Here is a tiny trained network, its code and every weight. The questions are about switching its units off for an input and a class, where a switched-off unit gives its printed mean instead of its output.

import numpy as np


def w(rows, s, z=0):
    codes = np.array(rows[::2]) - 128.0
    scale = np.full(codes.shape[1], s)
    scale[-1] = z or s
    return codes * scale


def f(y):
    return y / 2 * (1 + np.tanh(0.7978845608 * (y + 0.044715 * y**3)))


def log_softmax(a):
    a = a - a.max(-1, keepdims=True)
    return a - np.log(np.exp(a).sum(-1, keepdims=True))


def net(x, mask):
    res = np.array(x, float).reshape(1, 3) / 4 @ E
    y = f(res @ A[0][:, :-1].T + A[0][:, -1])
    res = res + np.where(mask, y, B[0][:, -1]) @ B[0][:, :-1]
    return log_softmax(res[-1] @ U[:, :-1].T + U[:, -1])


A, B = {}, {}
E = w([
[49,86,255,103,127,48],'x0',
[201,107,171,5,179,203],'x1',
[211,16,133,218,236,97],'x2',
],0.0068)
A[0] = w([
[117,137,133,121,125,130,183],'n1',
[176,144,9,137,115,162,137],'n2',
[185,113,158,46,153,163,134],'n3',
[175,101,122,161,149,111,105],'n4',
[146,106,123,171,178,125,177],'n5',
[84,100,201,127,127,87,144],'n6',
[155,148,69,143,143,167,107],'n7',
[108,158,123,99,97,129,98],'n8',
[159,90,144,165,167,117,87],'n9',
[71,175,94,79,104,128,106],'n10',
[118,137,106,123,128,119,255],'n11',
[97,109,212,116,135,95,99],'n12',
[147,153,54,123,133,153,102],'n13',
[102,131,107,192,102,97,117],'n14',
[77,116,217,117,141,103,117],'n15',
[94,147,115,184,112,112,99],'n16',
[114,177,135,99,91,141,114],'n17',
[95,157,108,81,92,135,135],'n18',
[172,111,153,69,126,147,105],'n19',
[156,85,146,153,161,121,149],'n20',
[162,118,124,51,160,143,109],'n21',
[102,128,87,182,101,93,129],'n22',
[172,100,139,169,153,99,88],'n23',
[77,135,87,192,116,100,123],'n24',
[143,143,61,139,139,144,95],'n25',
],0.013,0.0092)
B[0] = w([
[124,157,128,121,91,135,173],'n1',
[162,126,138,145,110,28,245],'n2',
[91,187,160,119,175,130,215],'n3',
[123,90,104,93,135,142,183],'n4',
[116,147,111,77,88,149,229],'n5',
[154,138,129,134,116,63,223],'n6',
[139,93,117,151,141,75,179],'n7',
[132,77,112,107,152,142,163],'n8',
[119,78,95,78,143,146,188],'n9',
[112,78,88,70,137,150,208],'n10',
[126,254,157,91,16,150,254],'n11',
[145,100,117,151,143,58,191],'n12',
[138,91,118,138,142,73,177],'n13',
[100,137,146,125,184,133,202],'n14',
[161,107,116,146,130,53,208],'n15',
[117,114,138,126,188,132,176],'n16',
[121,90,97,82,137,147,188],'n17',
[127,104,102,67,116,153,205],'n18',
[105,128,138,141,184,131,167],'n19',
[118,131,107,77,95,148,209],'n20',
[101,129,148,134,183,126,179],'n21',
[113,151,153,124,177,137,207],'n22',
[119,78,104,78,148,147,187],'n23',
[101,151,153,120,188,135,216],'n24',
[138,93,128,137,152,84,161],'n25',
],0.038,0.0084)
U = w([
[192,121,132,157,105,24,132],'0',
[41,196,219,135,242,167,145],'1',
[102,72,40,64,87,197,135],'2',
[150,219,193,151,2,171,255],'3',
[149,109,168,133,118,180,89],'4',
[102,105,112,163,162,165,84],'5',
[103,122,141,206,98,153,94],'6',
[125,136,100,172,135,149,83],'7',
],0.0095,0.0045)

Each question gives the input, the list of numbers given to net, and the class t.
The units are the neurons (one row each of A and B). Each row of codes is followed by its name. A weight is (code - 128) times the scale printed after its matrix; where a second scale follows, it is the last column's (A, B and U).
mask holds one flag per neuron, in row order. A switched-off neuron (its flag False) gives its mean, the last column of its row in B, instead of its output. The means were averaged over made-up inputs and are rounded, as every weight is.
A unit's drop is (log p(t) with every unit on - log p(t) with that unit switched off) / (log p(t) with every unit on - log p(t) with every unit switched off).
most important unit: the unit with the biggest drop
top k neurons: the k neurons with the biggest drops, biggest first
drop when u is switched off: that unit's drop, to one decimal
input [-6,-8,-3], class 1: most important unit : n24
input [1,4,5], class 2: top 4 neurons : (n24, n20, n22, n14)
input [7,-8,2], class 1: top 4 neurons : (n24, n14, n22, n2)
input [-1,4,2], class 1: top 2 neurons : (n3, n21)
input [-5,5,-5], class 0: top 3 neurons : (n2, n24, n13)
input [7,-4,-8], class 2: top 4 neurons : (n10, n18, n2, n17)
input [-1,-5,-5], class 1: top 3 neurons : (n24, n22, n5)
input [-7,-6,-7], class 0: top 2 neurons : (n2, n13)
input [0,-3,3], class 3: top 2 neurons : (n3, n10)
input [-5,7,3], class 1: drop when n3 is switched off : 2.1
input [-3,6,-5], class 1: drop when n3 is switched off : 1.5
input [-3,-6,8], class 2: drop when n5 is switched off : 0.1
